Below is a small trained network, with its code and all its weights. Each question gives an input and a class and asks what happens when units are switched off, that is, made to give their printed mean instead of their output.

import numpy as np


def w(rows, s, z=0):
    codes = np.array(rows[::2]) - 128.0
    scale = np.full(codes.shape[1], s)
    scale[-1] = z or s
    return codes * scale


def norm(h):
    return h / np.sqrt((h * h).mean(-1, keepdims=True) + 1e-5)


def f(y):
    return np.maximum(y, 0)


def log_softmax(a):
    a = a - a.max(-1, keepdims=True)
    return a - np.log(np.exp(a).sum(-1, keepdims=True))


def net(x, mask):
    res = np.array(x, float).reshape(1, 7) / 4 @ E
    u = 0
    for l in range(3):
        y = f(norm(res) @ A[l][:, :-1].T + A[l][:, -1])
        res = res + np.where(mask[u : u + 13], y, B[l][:, -1]) @ B[l][:, :-1]
        u += 13
    return log_softmax(norm(res)[-1] @ U[:, :-1].T + U[:, -1])


A, B = {}, {}
E = w([
[96,63,250,119,210,145,130],'x0',
[10,86,144,196,24,90,217],'x1',
[127,128,129,127,126,128,127],'x2',
[105,216,166,134,157,76,175],'x3',
[177,61,137,82,116,3,146],'x4',
[197,137,146,242,139,106,150],'x5',
[129,129,128,128,128,128,129],'x6',
],0.0061)
A[0] = w([
[123,6,108,173,82,208,78,16],'0.n1',
[74,147,124,126,80,94,97,115],'0.n2',
[115,123,183,100,130,126,86,4],'0.n3',
[202,33,79,233,162,128,130,155],'0.n4',
[102,215,150,167,75,187,60,195],'0.n5',
[197,123,127,67,135,147,124,91],'0.n6',
[136,103,57,169,143,89,140,235],'0.n7',
[71,157,99,80,96,92,56,67],'0.n8',
[61,111,82,132,120,106,173,111],'0.n9',
[160,57,133,111,101,149,3,100],'0.n10',
[80,255,203,64,121,105,240,113],'0.n11',
[32,88,108,209,187,128,104,126],'0.n12',
[100,195,153,99,158,172,189,75],'0.n13',
],0.007,0.0038)
B[0] = w([
[31,93,45,232,180,3,7,187],'0.n1',
[183,237,198,108,179,180,200,174],'0.n2',
[140,143,208,155,4,174,157,139],'0.n3',
[140,204,206,127,92,121,92,237],'0.n4',
[208,97,65,87,189,92,187,244],'0.n5',
[141,250,125,102,226,123,168,204],'0.n6',
[223,171,88,79,60,136,127,231],'0.n7',
[128,167,178,93,26,151,79,170],'0.n8',
[215,171,104,64,51,149,146,191],'0.n9',
[97,145,84,158,231,69,97,226],'0.n10',
[66,71,61,227,184,54,8,252],'0.n11',
[200,83,140,97,154,212,153,197],'0.n12',
[64,78,89,177,164,79,146,178],'0.n13',
],0.0044,0.0043)
A[1] = w([
[101,47,227,121,162,113,122,5],'1.n1',
[91,180,91,189,154,250,120,90],'1.n2',
[68,105,155,77,132,130,91,135],'1.n3',
[90,113,207,130,139,178,92,44],'1.n4',
[73,134,84,36,144,131,138,153],'1.n5',
[110,179,123,168,159,70,185,75],'1.n6',
[222,127,192,237,82,144,130,91],'1.n7',
[192,104,133,73,109,68,159,9],'1.n8',
[160,94,135,107,132,38,121,219],'1.n9',
[52,65,125,174,31,128,209,113],'1.n10',
[88,123,126,68,103,126,136,109],'1.n11',
[149,43,86,160,88,142,60,80],'1.n12',
[73,147,127,78,104,142,111,14],'1.n13',
],0.011,0.0027)
B[1] = w([
[173,155,101,191,109,194,158,216],'1.n1',
[46,20,97,60,106,33,208,219],'1.n2',
[166,131,177,176,79,84,126,188],'1.n3',
[166,148,109,196,144,135,185,174],'1.n4',
[191,94,174,171,82,92,90,216],'1.n5',
[115,115,123,145,135,170,27,195],'1.n6',
[159,74,177,103,123,28,92,222],'1.n7',
[56,82,89,128,134,112,162,193],'1.n8',
[2,96,80,131,144,184,187,255],'1.n9',
[157,252,162,14,230,125,125,230],'1.n10',
[155,79,138,149,144,76,97,160],'1.n11',
[41,187,138,168,173,161,88,174],'1.n12',
[135,79,199,119,96,38,55,149],'1.n13',
],0.0081,0.0065)
A[2] = w([
[99,146,138,108,139,206,134,81],'2.n1',
[100,102,140,146,145,151,176,217],'2.n2',
[129,118,132,116,151,154,64,233],'2.n3',
[125,113,131,69,46,160,109,91],'2.n4',
[145,178,174,134,96,126,181,164],'2.n5',
[159,115,166,216,96,96,130,137],'2.n6',
[121,98,82,123,111,104,225,101],'2.n7',
[182,165,114,39,193,167,123,97],'2.n8',
[127,198,30,116,7,117,105,5],'2.n9',
[161,118,206,152,160,232,164,61],'2.n10',
[84,172,132,142,160,124,105,161],'2.n11',
[71,157,117,172,153,154,59,90],'2.n12',
[163,190,89,145,39,155,133,124],'2.n13',
],0.011,0.0023)
B[2] = w([
[105,138,104,96,109,68,167,146],'2.n1',
[179,125,32,130,65,159,196,221],'2.n2',
[85,181,166,136,96,133,119,219],'2.n3',
[183,97,132,147,121,97,106,153],'2.n4',
[155,138,176,104,198,155,116,162],'2.n5',
[189,165,154,86,47,136,31,217],'2.n6',
[100,45,106,86,108,180,149,233],'2.n7',
[57,179,210,54,143,121,189,254],'2.n8',
[198,147,155,252,122,233,167,247],'2.n9',
[196,137,99,132,33,255,175,202],'2.n10',
[111,144,124,128,153,195,97,231],'2.n11',
[107,195,82,200,176,100,75,213],'2.n12',
[200,44,152,137,123,193,176,163],'2.n13',
],0.0079,0.0048)
U = w([
[252,125,113,181,121,220,201,253],'0',
[133,214,185,30,214,127,187,128],'1',
[71,18,43,107,147,98,205,81],'2',
[220,106,192,134,107,32,40,71],'3',
[89,172,78,214,205,134,67,73],'4',
],0.012,0.0026)

Each question gives the input, the list of numbers given to net, and the class t.
The units are the neurons (one row each of A and B). Each row of codes is followed by its name. A weight is (code - 128) times the scale printed after its matrix; where a second scale follows, it is the last column's (A, B and U).
mask holds one flag per neuron, layer by layer. A switched-off neuron (its flag False) gives its mean, the last column of its row in B, instead of its output. The means were averaged over made-up inputs and are rounded, as every weight is.
A unit's drop is (log p(t) with every unit on - log p(t) with that unit switched off) / (log p(t) with every unit on - log p(t) with every unit switched off).
The circuit of an input: a set's keep is (log p(t) with only the set's units on - log p(t) with every unit switched off) / (log p(t) with every unit on - log p(t) with every unit switched off). Starting from the 12 units with the biggest drops (on a tie, the unit counted first), units are removed one at a time, each time the one whose removal leaves the highest keep (on an exact tie, the one counted first), for as long as the keep stays at least 0.8.
units of the circuit, in order: the units of the circuit, biggest drop first
most important unit: the unit with the biggest drop
k most important neurons: the k neurons with the biggest drops, biggest first
k most important neurons of layer l: the k neurons of layer l with the biggest drops, biggest first
input [1,-3,0,-7,4,7,-3], class 3: 2 most important neurons	[0.n4, 1.n7]
input [0,8,-6,-4,-7,-3,3], class 1: units of the circuit, in order	[1.n10]
input [6,3,-3,2,-6,-3,0], class 0: 2 most important neurons	[1.n1, 1.n4]
input [-5,-3,5,2,7,4,-5], class 2: 2 most important neurons of layer 1	[1.n8, 1.n9]
input [-1,0,-5,-4,5,-6,-3], class 3: 3 most important neurons	[1.n5, 0.n5, 0.n8]
input [-2,6,-1,6,0,4,7], class 1: 3 most important neurons of layer 0	[0.n10, 0.n1, 0.n6]
input [8,-6,0,-6,6,-4,0], class 0: 3 most important neurons	[1.n10, 1.n1, 1.n2]
input [2,5,4,3,4,-2,-1], class 1: 2 most important neurons	[1.n10, 0.n5]
input [0,-3,8,-2,7,7,-8], class 2: 4 most important neurons of layer 1	[1.n9, 1.n8, 1.n5, 1.n3]
input [-2,-8,1,-7,-5,-4,-6], class 1: 2 most important neurons	[2.n8, 0.n11]
input [-1,-3,2,-4,-2,0,6], class 4: 2 most important neurons	[0.n1, 1.n10]
input [-2,-1,1,-5,5,5,-6], class 2: 3 most important neurons	[1.n9, 1.n8, 0.n11]
input [-2,-6,-5,-5,3,-7,-7], class 3: 3 most important neurons	[1.n5, 1.n10, 0.n5]
input [-4,-7,3,8,-8,-8,-3], class 2: most important neuron of layer 0	[0.n13]
input [-4,-6,-2,-6,3,5,1], class 1: 3 most important neurons	[0.n6, 0.n11, 2.n8]
input [-6,-3,0,8,2,3,-6], class 4: units of the circuit, in order	[1.n6, 0.n11]
input [4,-8,-1,-7,6,7,-6], class 1: 2 most important neurons of layer 1	[1.n5, 1.n9]
input [6,3,-6,7,5,-1,6], class 4: 3 most important neurons	[0.n11, 1.n6, 1.n2]
input [5,-4,4,-4,-6,-8,0], class 3: 2 most important neurons	[1.n5, 1.n9]
input [1,1,2,-5,8,4,2], class 2: most important unit	1.n9
input [-5,5,-2,8,5,-7,6], class 4: units of the circuit, in order	[0.n11, 1.n2]
input [-6,-7,4,-6,-3,8,-7], class 3: 2 most important neurons of layer 0	[0.n4, 0.n9]
input [4,-6,-6,7,-2,5,0], class 4: units of the circuit, in order	[1.n10, 1.n6, 2.n12]
input [1,-3,1,-2,-5,4,-6], class 2: 2 most important neurons of layer 1	[1.n2, 1.n10]
